In the rows, zero is written as 100.
Here are made-up nodes, facts about them, and rows of numbers that follow some of those facts. Name the node behind each unnamed row.

Some facts about the nodes:
σ(boski, klemafluk); σ(bragrol, stagi); σ(brifir, dropeses); σ(brigi, skomal)
σ(degabre, dusi); σ(dever, vikloren); σ(dodar, stobru); σ(dradrer, saram)
σ(drelenun, lufluk); σ(dretriro, degabre); σ(driflu, debok); σ(dropeses, vebrom)
σ(droplom, klaflok); σ(drotranuk, zapli); σ(druklel, brudeske); σ(dusi, vamu)
σ(fadis, fuze); σ(faruk, flifolen); σ(feflik, kiskel); σ(fidam, vukelum)
σ(fiklom, flebas); σ(flebas, plufor); σ(fledren, surusta); σ(flefan, zemal)
σ(flobren, melum); σ(fuze, tuskam); σ(gisik, nitir); σ(grive, ponus)
σ(kigras, fupe); σ(kiskel, brifir); σ(klaflok, kigras); σ(kledi, troskek)
σ(kleskur, plibak); σ(lufluk, kledi); σ(lusa, fego); σ(nitir, pufles)
σ(nustos, poger); σ(pagor, flefan); σ(pleflikik, skeflugres); σ(pleplir, rodros)
σ(plesatril, lekun); σ(plibak, dronek); σ(pluran, trimasun); σ(poger, kleskur)
σ(ponus, feflik); σ(pufles, drelenun); σ(salusta, kastor); σ(sazopla, sibrom)
σ(sedogun, tuma); σ(sefal, tregar); σ(setrun, drokalo); σ(sibrom, salusta)
σ(sivol, flines); σ(skeflugres, duzol); σ(skodol, pagor); σ(skomal, skebimim)
σ(skopuzul, dretriro); σ(skorom, nustos); σ(soflidran, rukim); σ(stagi, pleplir)
σ(stetrelas, tuzik); σ(surusta, kibrik); σ(topam, fuplem); σ(trimasun, groplotra)
σ(troskek, traklur); σ(tubuk, sefal); σ(tuma, rilak); σ(tuzik, dradrer)
σ(veflis, zerun); σ(vezugur, fiklom); σ(vigrige, skorom); σ(vikloren, zekovun)
σ(vodul, dabal); σ(zatrak, truflesal); σ(zemal, dever); Δ(bape, buvubras)
Δ(bape, fidam); Δ(bape, setrun); Δ(bape, sibrom); Δ(bifes, memok)
Δ(bragrol, traklobik); Δ(bragrol, zerak); Δ(bretram, pluran); Δ(bretram, kibrik)
Δ(brifir, plafir); Δ(brifir, lusa); Δ(budrel, duzol); Δ(budrel, zistevi)
Δ(budrel, drudrer); Δ(debok, plafir); Δ(dretriro, fledren); Δ(drokalo, flegu)
Δ(drotranuk, dronek); Δ(fadi, dusi); Δ(flebas, skomal); Δ(flebas, pofar)
Δ(flefan, melum); Δ(flefan, dronek); Δ(flefan, troskek); Δ(flefan, vimur)
Δ(flefan, sibrom); Δ(flefan, tubuk); Δ(flobrun, malir); Δ(flufu, riplam)
Δ(fodiflun, flirodre); Δ(fuze, rodros); Δ(fuze, stobru); Δ(fuze, dever)
Δ(fuze, fopun); Δ(grelonil, droplom); Δ(grelonil, nitir); Δ(groplotra, lasek)
Δ(groplotra, mobra); Δ(guge, traklur); Δ(guge, drelenun); Δ(guge, fadri)
Δ(guge, kigras); Δ(guge, dradrer); Δ(klaflok, skopuzul); Δ(kledi, pleflikik)
Δ(kledi, rukim); Δ(kledi, driflal); Δ(klefam, flirodre); Δ(klefam, vubre)
Δ(klemafluk, seskon); Δ(klemafluk, zaflol); Δ(klemafluk, kigras); Δ(kleskur, tuma)
Δ(kleskur, fledren); Δ(kleskur, sedogun); Δ(klozudek, flifolen); Δ(lakepa, sodo)
Δ(madril, skopuzul); Δ(madril, mobra); Δ(madril, grumomik); Δ(mebritur, silumin)
Δ(mebritur, fekal); Δ(mebritur, rotik); Δ(mebritur, driflu); Δ(pipazor, fupe)
Δ(plata, fuplem); Δ(plata, brudeske); Δ(plata, klidredun); Δ(plesatril, ropun)
Δ(plesatril, buvubras); Δ(plesatril, lufluk); Δ(plufor, sazopla); Δ(plufor, fekal)
Δ(pufles, vebrom); Δ(pufles, kiskel); Δ(pufles, vikloren); Δ(salusta, feflik)
Δ(sebredre, gozek); Δ(sebredre, melum); Δ(sebredre, tubuk); Δ(sefedar, truflesal)
Δ(sefedar, dradi); Δ(sefedar, traklobik); Δ(sefedar, sodo); Δ(skebimim, nezis)
Δ(skebimim, fupe); Δ(skebimim, fidam); Δ(skebimim, vigrige); Δ(skebimim, rotik)
Δ(skebimim, pofar); Δ(skeflugres, sefal); Δ(skeflugres, dabal); Δ(skeflugres, droste)
Δ(skule, nitir); Δ(skule, droste); Δ(soflidran, gozek); Δ(soflidran, klalol)
Δ(tedras, droplom); Δ(tedras, truter); Δ(tedras, tatruk); Δ(tedras, vukelum)
Δ(tedras, klubra); Δ(tedras, trebom); Δ(topam, boklam); Δ(topam, pleplir)
Δ(tragol, zaflol); Δ(tragol, fadis); Δ(tragol, fliras); Δ(tragol, kastor)
Δ(tregar, duzol); Δ(tregar, mobra); Δ(tregar, saram); Δ(trimasun, driflal)
Δ(trimasun, skodol); Δ(trinum, muflidar); Δ(trinum, rotik); Δ(trinum, surusta)
Δ(trugror, driflu); Δ(trusan, flobren); Δ(tuple, nakitra); Δ(tuple, ponus)
Δ(tuple, ronal); Δ(tuple, zerak); Δ(tuple, brapla); Δ(tuskam, pagor)
Δ(tuskam, flegu); Δ(tuzik, traklur); Δ(veflis, truter); Δ(veflis, degabre)
Δ(veflis, fego); Δ(veflis, sedogun); Δ(vodul, fego); Δ(vodul, faklem)
Δ(vumuga, skorom); Δ(vumuga, silumin); Δ(vumuga, setrun); Δ(zapli, sazopla)
Δ(zapli, stunir); Δ(zatrak, tatruk); Δ(zekezir, ropun); Δ(zekezir, bratre)
Δ(zekovun, malir); Δ(zekovun, flegu); Δ(zemal, brigi); Δ(zemal, rotik)
Δ(zerun, mitas); Δ(zerun, dodar); Δ(zifle, fidam); Δ(zunan, dropeses)
Δ(zunan, rilak)

Some rows with their names:
[ 86, 105, 106, 143,  88,  92,  59, 116,  88,  44,  77, 103, 101, 117, 112,
  65, 123,  85,  94,  89, 120, 101, 113, 112,  98,  57,  99, 110,  76,  98,
  93, 116, 143, 124, 153, 108,  91] : zemal
[116,  78, 116,  91, 107, 122, 114, 110,  81,  98,  87, 100,  74, 115,  88,
  81, 109, 113, 100,  95,  98, 114, 103, 109, 101,  90,  84,  88,  83, 109,
 111,  96,  93, 105, 103,  90,  95] : drotranuk
[118,  88,  59, 106,  94, 106, 120, 102,  88, 107,  89, 114,  97,  80, 107,
  44,  92, 101,  98,  73, 102,  85, 103, 114,  93, 109, 123,  92,  82,  98,
  94,  34, 102,  97, 124, 143, 114] : tregar
[115,  68, 134,  88,  93, 117, 123, 102,  73,  80,  78, 111,  69, 134,  81,
  74, 117, 111,  88,  93,  87, 138, 114, 114, 100,  70,  66,  99,  68, 126,
  87,  90,  98,  92,  84,  72,  86] : flefan
[111,  71, 114, 127,  92, 110,  95,  87,  83,  93,  87,  98,  94,  78, 130,
  81, 119, 114, 121, 120, 110,  97, 138, 101,  89,  63, 121,  97,  57,  99,
  92, 126, 129, 119, 170, 107,  96] : skebimim
[118,  75, 115,  97, 103, 121, 115, 111,  78,  96,  89, 101,  75, 109,  92,
  85, 110, 110, 104,  97,  92, 113, 107, 108,  98,  88,  87,  88,  77, 106,
 107, 102, 101, 103, 114,  92,  94] : plesatril
[111,  97, 107,  97, 108, 103,  98,  93,  99, 102,  85, 101,  96,  98,  96,
  70,  91, 117,  88,  99, 112,  97,  95, 108, 105,  87, 109,  91,  93, 105,
 116,  90, 103, 111, 103,  98, 104] : klemafluk
[ 93, 102,  96, 102,  97, 101, 100, 112,  99,  96, 108,  99,  98, 111,  99,
 118, 107,  88, 105,  97,  90, 104,  99,  98,  99, 110,  89, 103, 108,  96,
  94, 108,  94,  94,  93,  99,  95] : faruk
[ 92, 102,  96, 101,  96, 102, 100, 113,  99,  96, 109,  99,  98, 111,  99,
 118, 107,  88, 105,  96,  91, 104,  99,  98,  99, 109,  88, 104, 107,  96,
  94, 108,  94,  94,  93,  99,  95] : sivol
[ 98, 100,  80, 100,  91,  93, 111,  93, 105, 108, 107, 106, 110,  90, 109,
  99,  95,  94, 102,  97,  95,  93, 104, 100,  97, 112, 111, 105, 103,  97,
  84,  78,  94,  89,  96, 115, 105] : duzol
[ 75, 126,  84,  33,  89,  84,  86, 111,  86, 113,  92, 100,  88, 105, 103,
 106, 111, 153, 109, 100, 126, 112, 117,  85, 114,  75,  97, 134, 136,  87,
 113,  76,  70, 132,  68,  86, 113] : flirodre
[100, 109,  80, 114,  91, 101,  97, 114,  82,  98, 108,  92,  99, 122,  90,
 126, 109, 105,  86, 113,  94, 113,  90, 112,  92, 111,  84,  95, 114,  95,
  93, 109,  80,  98,  95, 102,  96] : kigras
[ 94, 109, 102,  93, 103,  91, 102,  91, 110, 105, 102,  98, 107, 102, 105,
 105,  91, 101,  98, 108,  96,  98, 105,  97, 105, 103, 104, 105, 107, 101,
  98,  99,  92,  96,  83, 100, 105] : traklur
[ 99,  87, 106,  90,  95, 111, 115, 108,  93, 102, 107, 100,  88, 117,  95,
 122, 111,  96, 108, 102,  85, 115, 106,  99,  99, 106,  81, 102, 101, 103,
  90, 107,  83,  91,  85,  91,  91] : tubuk
[ 95, 103,  98,  97,  96,  92, 102,  89, 109, 107, 106, 100, 110,  96, 106,
 111,  95, 100,  99, 107,  98,  98, 103,  97, 101, 103, 106, 105, 107, 100,
  92, 100,  96,  94,  90, 100, 101] : kibrik
[ 96, 103, 114, 100,  97, 116, 107, 109,  88,  92, 113,  93, 100,  96,  92,
 123, 106,  82, 119,  94,  97,  94,  97, 102,  93, 105,  88, 105, 108,  79,
  81, 108,  94, 106,  94, 100,  96] : skorom
[ 97,  97, 103,  92,  96,  95, 109,  86, 107, 110, 106, 101, 106,  96, 106,
 113,  97, 103, 102, 110,  95, 103, 107,  96, 100, 102, 102, 106, 103, 104,
  86, 100,  91,  92,  86,  95, 100] : vimur

Rows to name:
No name comes twice in this set of rows, the named rows included.
[ 94,  98,  95, 103,  95, 104, 102, 113,  98,  95, 109,  99,  97, 112, 100,
 120, 110,  89, 107,  98,  90, 105, 102,  98,  98, 107,  90, 102, 106,  96,
  94, 111,  94,  95,  99, 100,  93] => skomal
[110,  93, 103, 102, 108, 115,  98, 118,  88,  91,  90,  99,  84, 116,  88,
  80, 105, 107,  95,  88, 104, 103,  91, 110, 103,  93,  92,  87,  94, 102,
 120,  98, 102, 111, 110, 100,  96] => trimasun
[ 80, 105,  94, 132,  90,  88,  68,  92, 109,  87, 102,  94, 121,  85, 135,
 109, 112,  92, 116, 116, 119,  81, 123,  95,  95,  85, 126, 114,  97,  85,
  86, 130, 121, 117, 148, 118, 100] => rotik
[ 97, 100, 100, 130, 100,  99,  69,  95,  99,  85,  85,  95, 108,  85, 125,
  73, 108, 107, 106, 107, 129,  82, 115, 104,  99,  73, 126, 100,  82,  91,
 107, 116, 130, 129, 159, 118, 103] => trinum
[127,  54, 130,  98,  94, 119, 130,  79,  75, 110,  87, 103,  76,  83, 111,
  84, 112, 126, 116, 120,  90, 117, 137, 103,  90,  70, 103,  92,  53, 114,
  87, 109, 107,  99, 131,  86,  95] => bape
[119,  85,  49, 109,  91, 107, 125, 104,  84, 108,  89, 117,  97,  74, 108,
  34,  92,  96,  99,  66,  99,  82, 105, 117,  90, 114, 126,  93,  78,  96,
  88,  19, 101,  94, 129, 155, 117] => madril
[ 80,  73, 129, 122, 114, 138,  83,  60, 145, 100,  98,  92, 124, 155, 105,
  94,  92,  72,  74, 116, 152,  84,  84, 119, 119, 127,  96,  98, 105, 132,
  87,  97,  46,  96,  69, 118,  91] => plafir
[ 89, 108, 103,  97, 106, 103, 110, 115,  94,  95, 107,  92,  86, 119, 102,
 112, 104,  86, 112, 106,  78, 106, 113,  91, 103, 112,  81, 103,  98, 100,
  96, 107,  83,  91,  83, 104, 104] => troskek
[ 87, 109,  96, 143, 101,  96,  47, 100, 104,  75,  81,  91, 115,  88, 133,
  67, 110, 104, 106, 108, 145,  71, 114, 107, 101,  66, 136, 103,  87,  84,
 114, 125, 136, 144, 177, 127, 104] => mebritur
[114,  82, 113,  92, 107, 121, 110, 112,  82,  96,  88, 100,  76, 117,  87,
  81, 107, 112,  98,  93, 100, 112, 100, 109, 103,  91,  87,  88,  86, 108,
 113,  96,  93, 106, 102,  93,  95] => soflidran
[117, 103, 107, 108, 113, 102, 102, 122,  89,  89,  90,  99,  88, 104,  86,
  80,  94, 105,  91,  86,  86, 102,  85, 113, 102,  91,  98,  81,  94,  96,
 123, 107, 119, 105, 109,  93,  98] => zatrak

The same nodes again, as new rows of numbers:
Some nodes and their rows:
[117,  90, 101, 105, 101, 101,  91, 114, 102,  92, 104,  99, 102] : skomal
[111, 108, 112, 104,  89, 103,  95,  95, 113,  94, 100, 105, 106] : flines
[100,  97, 133, 110,  94,  88, 106, 112, 112,  88, 109, 105,  98] : dradi
[147,  86, 115,  82, 132,  70, 116, 116, 168, 114, 103,  88, 106] : gisik
[110, 100, 110,  98,  94, 100, 114,  95, 107, 107, 103,  98, 101] : klefam
[110, 100, 110, 107,  95,  97, 104, 104, 107, 103, 105,  99, 105] : fiklom
[110,  99, 113, 113,  95,  94,  99, 109, 111,  99, 105,  99, 110] : fopun
[109, 101, 109,  95,  93, 102, 118,  91, 106, 109, 103,  98,  99] : fuze
[115,  92, 100,  89,  98, 107, 109,  97, 101, 100, 102,  97,  94] : sebredre
[123,  88, 102, 116,  84, 104,  92, 126,  91,  97,  84,  92,  84] : skorom
[111,  99, 112, 112,  95,  95,  99, 109, 109, 100, 105,  99, 109] : memok
[108, 113,  96, 104,  81, 104, 111,  78, 119,  92,  96,  83, 113] : groplotra
[117,  88, 100, 104, 101, 102,  90, 114, 102,  91, 104,  99, 101] : muflidar
[100,  96, 133, 113,  94,  88, 103, 115, 113,  86, 109, 105, 101] : sodo
[111, 108, 114, 109,  89, 101,  90, 100, 114,  91, 101, 106, 110] : kibrik
[116,  96, 110, 110, 104,  82, 103,  93,  97, 130, 115,  94,  94] : zatrak
[110, 100, 110, 101,  94, 100, 110,  97, 107, 106, 104,  99, 103] : fadi

Rows to name:
No name comes twice in this set of rows, the named rows included.
[116,  79,  99, 106, 108,  97,  99, 123,  96,  99, 108,  92, 100] => brigi
[123,  77, 100, 118,  89,  99, 100, 136,  85, 106,  86,  85,  82] => vigrige
[115, 115, 110,  90,  87, 122, 110,  97, 110, 117,  93, 122, 116] => klemafluk
[114,  92, 102,  92,  98, 105, 107,  98, 101, 100, 102,  98,  96] => zekezir
[115,  96, 109, 106, 104,  85, 108,  92,  97, 130, 114,  94,  93] => vodul
[115, 114, 113, 107,  88, 114,  93, 110, 114, 105,  96, 120, 123] => kastor
[ 95, 113, 103, 101, 106, 102, 101,  99, 100,  95, 129, 105, 114] => plibak
[144,  78, 123,  90, 117,  93, 103, 110, 158, 118,  90, 116, 138] => drelenun
[115, 110, 114, 113,  91,  94,  81,  93, 112, 100, 105, 107, 105] => dabal
[120, 126, 119, 112,  95, 115, 112,  86,  96,  92,  78, 100,  91] => zekovun
[118, 111, 115, 118,  93,  88,  71,  91, 110, 105, 108, 108, 103] => fego
[106, 111, 113, 119, 108, 101, 103, 107,  94,  95, 110,  99, 111] => feflik
[119, 115, 120, 128, 102, 103, 105, 109,  94,  94,  87,  95, 100] => vikloren
[ 96,  89, 132,  98,  99,  88, 131, 108, 103, 102, 112,  98,  88] => bragrol
[108,  92, 108, 101, 100,  95, 122, 103, 101, 116, 108,  92, 101] => topam

